Y: [-10.4   7.6   0.9   4.1   9.8 -33.6  35.0   3.1 -33.0   7.2 -24.4 -17.1
  -2.0 -18.4   0.9  30.4  13.4  21.9  -6.1 -33.4  -3.1  32.4  -1.5  17.4
  20.3  -6.7  -6.8 -13.8]
F: [-10.4  -1.7   0.9   4.1   9.8 -33.6  19.6   3.1 -26.8   7.2 -24.4  -6.6
  -2.0 -18.4  -4.4  30.4  13.4  12.7  10.8 -33.4  -3.1  43.1  -1.5  17.4
   7.9  -6.7  11.3 -13.8]
X: [  1.0   7.6   0.9   4.1   9.8 -45.6  35.0   3.1 -45.2   7.2 -24.4 -17.1
  -2.0 -18.4   0.9  30.4  13.4  31.0  -6.1 -33.4  -9.6  32.4  -1.5  -4.5
  20.3   3.1  -6.8   3.6]
U: [-33.3 -20.2 -35.9   4.1  -0.6 -33.6 -11.1   3.1 -14.6   7.2 -24.4 -17.1
  19.6  13.4   0.9 -11.9   3.1 -14.7  10.8  -6.3 -16.1   0.2  -6.8  -4.5
   7.9 -16.4  29.4 -31.1]
A: [-56.1 -29.4  37.8  -9.1 -31.8 -21.6 -26.5  58.5 -14.6  44.4  55.4 -37.9
  84.4  29.2  11.6 -54.2  44.2  31.0 -23.0 -33.4  -3.1  32.4  -1.5  83.4
  -4.4 -35.8 -43.0   3.6]
R: [-21.9 -38.7 -54.4  -9.1  -0.6 -69.5 -11.1   3.1 -26.8 -48.7 -44.4 -37.9
 -23.7  29.2  16.9 -54.2  13.4   3.6 -56.7 -19.8 -35.7 -21.3  14.7 -26.5
  44.9 -35.8  11.3 -83.2]
W: [-10.4  -1.7   0.9   4.1   9.8 -33.6  19.6   3.1 -20.7   7.2 -24.4  -6.6
  -2.0 -34.2  -4.4  30.4  23.6   3.6  10.8 -26.6  -9.6  43.1   3.9  39.4
  -4.4  -6.7  11.3 -13.8]
N: [-33.3 -29.4  19.3  -9.1 -42.2  -9.6 -11.1  72.4 -14.6  44.4  55.4 -37.9
  84.4  61.0  16.9 -54.2  54.4  21.9 -23.0 -26.6 -16.1  32.4  -6.8  61.4
   7.9 -35.8 -24.9   3.6]
M: [  4.0   9.8 -33.6  17.4 -21.4  14.4 -11.1  16.9  -8.5  63.1  -4.5  14.3
  41.2  -2.5  -9.8  30.4  -7.2 -14.7  61.4   0.5  -3.1  21.7 -23.0  -4.5
 -41.4  12.8  47.5  20.9]
G: [-67.6 -38.7  56.2  -9.1 -31.8  -9.6 -57.2  44.6  -8.5  44.4  55.4 -48.4
  84.4  29.2   6.2 -54.2  33.9  31.0 -23.0 -40.2   3.4  32.4   9.3  83.4
 -16.8 -35.8 -61.1   3.6]
q: [ -9.1 -42.2  -9.6 -11.1  72.4]
N
q: [-10.4   7.6   0.9   4.1   9.8 -33.6  35.0   3.1 -33.0   7.2 -24.4 -17.1
  -2.0 -18.4   0.9  30.4  13.4  21.9  -6.1 -33.4  -3.1  32.4  -1.5  17.4
  20.3  -6.7  -6.8 -13.8]
Y

E: [ 13.1   4.6  10.5 -16.8  37.7]
Q: [ 28.3 -28.7   2.7 -55.6 -14.1]
H: [13.1 10.5 17.8 16.7 -7.8]
J: [ 13.1  10.5 -16.8   4.6   3.6]
K: [ 29.7  58.3 -20.7  34.9 -22.5]
D: [  4.6  -2.6   1.0  44.7 -22.6]
T: [ 29.7   2.5 -20.7  34.9 -22.5]
S: [-2.9 18.5  6.1 52.9 -6.8]
B: [-54.3  43.2  -7.1  19.6 -27.3]
P: [ 35.0  24.0 -68.8   9.8 -13.0]
Z: [ 13.1  10.5 -16.8 -55.7  -4.8]
L: [ 47.8  20.5   8.0 -19.1   7.7]
q: [ 13.1  10.5 -16.8   4.6]
J
q: [ 29.7   2.5 -20.7  34.9 -22.5]
T

sodo: [33.6  3.9 -8.9 20.5 32.0 -0.4 -6.6]
Nafa: [ -1.3  -1.2  18.9 -21.1  35.6   3.8   7.1]
soku: [ 18.9 -20.9  18.9 -21.1  35.6   3.8  14.3]
gudin: [ 33.6   3.9  -8.9  21.8  74.2 -19.8  22.8]
q: [33.6  3.9 -8.9 20.5 32.0]
sodo
q: [ -1.3  -1.2  18.9 -21.1  35.6   3.8   7.1]
Nafa

Mebo: [-36.3  33.4  56.1  -2.8]
zapan: [-36.6  57.8  58.4 -17.1]
Biber: [-33.4  54.1  54.1 -25.2]
kemul: [-32.4  57.8  58.4 -17.1]
ganir: [-33.4  54.1  51.8 -16.8]
Fur: [ 51.8 -17.1  64.5 -21.2]
Gal: [ 57.8  58.3 -17.1 -13.6]
q: [ 58.3 -17.1]
Gal
q: [-32.4  57.8  58.4 -17.1]
kemul
q: [ 51.8 -16.8]
ganir
q: [-36.6  57.8  58.4 -17.1]
zapan
q: [33.4 56.1]
Mebo

nosu: [-50.1  51.4  26.6  38.3  29.0 -32.1 -53.6 -11.7  35.3  65.1  -8.6 -30.4
  43.3  31.0 -24.8  -3.8 -13.0  -5.2   4.8  60.9 -37.8 -26.5   7.9  63.0
 -56.9  50.3  -9.3 -62.8 -41.5  26.1  -3.2  39.2 -23.4  62.7 -38.0 -49.6
 -12.6   3.5 -61.5 -61.9  22.8  46.7 -34.9  39.5  -5.7  42.6 -46.9  60.0
  31.8  43.4  17.5]
mer: [-52.4 -60.3  13.9   9.5  33.2  20.7  47.1  43.3  40.5   1.1 -61.3  -6.4
  35.2  52.3  18.5 -61.3 -42.3  53.7  30.5 -16.1   0.1  -2.2  54.7  51.0
  34.3  20.0 -11.4  66.3 -64.9 -58.5  37.6 -48.6 -11.1  61.1  52.7  -9.1
   0.0   9.9   1.1 -35.1  12.2   2.7 -29.1  33.8  46.8  54.7 -23.8  12.0
  59.1  33.7  11.3]
neb: [-40.6  27.8 -16.2  53.3 -20.8  40.0 -40.1  36.6 -15.1  28.6  53.8  34.4
 -21.6  36.9  61.0 -29.0 -64.6 -15.3  33.1 -15.8 -27.0 -37.1 -41.2  30.8
 -29.5 -24.1 -30.6  49.3  30.9   8.3  13.7 -16.7  14.1  16.4 -14.2 -52.8
  28.1  45.9  21.7 -27.0 -31.2  20.1  11.4  29.1  49.5  43.0  11.5  11.4
 -39.0 -59.3  42.2]
Sarim: [-40.6  27.8 -16.2 -18.0 -20.8  40.0 -40.1  36.6 -15.1  28.6  53.8 -21.9
 -21.6  36.9  61.0 -29.0 -64.6 -15.3  33.1 -15.8 -27.0 -37.1 -41.2  30.8
 -29.5 -24.1 -62.8  -9.3  30.9   8.3  13.7 -16.7  14.1  16.4 -14.2 -52.8
 -19.3  45.9  21.7 -27.0 -31.2  20.1  53.4  29.1  49.5  43.0  11.5  11.4
 -39.0 -59.3  42.2]
Kufor: [  8.8  62.1  23.0  49.7  63.5  47.2 -26.9 -63.3  25.7  45.4  44.5 -54.8
 -32.5  58.2  25.1 -34.9 -56.5  22.4  37.3   7.9 -34.2  35.7 -60.7   8.9
 -34.0  -2.4  53.6  -8.3  12.0 -10.6  -6.4 -54.1  66.8  51.0  14.3 -22.5
 -32.2  66.8 -24.6  57.5  13.2 -43.6 -14.0  18.1  30.9  64.9  -6.2 -54.6
  64.1 -41.7  15.0]
sitif: [-38.8 -16.6  18.1 -20.8 -18.0  49.7 -47.6  23.8  64.6  53.0  64.8  -7.5
 -36.5 -53.9 -49.0 -13.9  49.5  37.7 -22.1 -26.3  37.9 -30.3  18.0  53.6
 -15.6 -64.9  36.1 -39.1   3.4  16.2  59.0  18.7 -37.9   2.0 -24.5  24.5
 -61.1 -37.9  18.7  50.6 -30.1 -10.8 -59.6  65.4 -12.4   4.8  30.8  65.5
  41.2 -14.8  -8.9]
mozi: [ 57.5 -25.5  61.0  36.4 -35.7  26.8  11.3  10.6 -50.1  66.6  -2.5 -32.5
  -6.5 -47.0 -46.1  -5.4 -12.8  43.7  -4.4   9.4 -41.1 -32.0  49.1 -28.8
  18.1  29.0  -5.7 -39.9   5.0 -33.5  24.7  41.7  13.1  28.2   8.4   4.7
 -40.3 -29.0 -21.7  20.0  65.5  17.1  -6.5  16.8  52.2  28.9  22.3 -23.1
   9.5  18.7   5.4]
q: [-28.8  18.1]
mozi
q: [-18.0 -20.8]
Sarim
q: [51.4 26.6 38.3]
nosu
q: [ -9.3 -62.8]
nosu
q: [ 31.0 -24.8  -3.8 -13.0]
nosu
q: [ 53.6  -8.3  12.0 -10.6  -6.4 -54.1  66.8]
Kufor

tuz: [ 69.3  13.3  40.7  28.6  -4.3 -16.3]
Mun: [-15.2 -12.5 -85.2 -10.1  80.7 -36.0]
ruf: [-15.2 -12.5 -85.2 -10.1  80.7  15.7]
Zute: [ 35.7  20.0  48.5  15.8  38.1 -25.7]
q: [-15.2 -12.5 -85.2 -10.1  80.7 -36.0]
Mun
q: [-85.2 -10.1  80.7  15.7]
ruf
q: [13.3 40.7 28.6]
tuz

kotig: [-22.8  -0.9  34.2  -8.4 -14.5  18.7   6.7 -25.4 -19.8  10.5 -26.4]
sebal: [ 19.2 -13.1   2.0  -7.2  -6.3  35.8   5.1  -3.9  21.9  64.8   2.1]
buzo: [ 18.7 -22.8 -25.4   6.7  -8.4  34.2  -0.9 -14.5 -43.1  -5.8 -26.1]
likez: [ -0.9  34.2  -8.4 -14.5  18.7   6.7 -25.7 -22.4  18.7  37.8 -26.3]
q: [ 18.7 -22.8 -25.4   6.7  -8.4  34.2  -0.9 -14.5]
buzo
q: [ -0.9  34.2  -8.4 -14.5  18.7   6.7 -25.4]
kotig
q: [ 18.7 -22.8]
buzo
q: [ -0.9  34.2  -8.4 -14.5  18.7   6.7 -25.7 -22.4  18.7  37.8 -26.3]
likez
q: [-22.8  -0.9  34.2  -8.4 -14.5  18.7   6.7 -25.4 -19.8  10.5 -26.4]
kotig
q: [-14.5 -43.1]
buzo

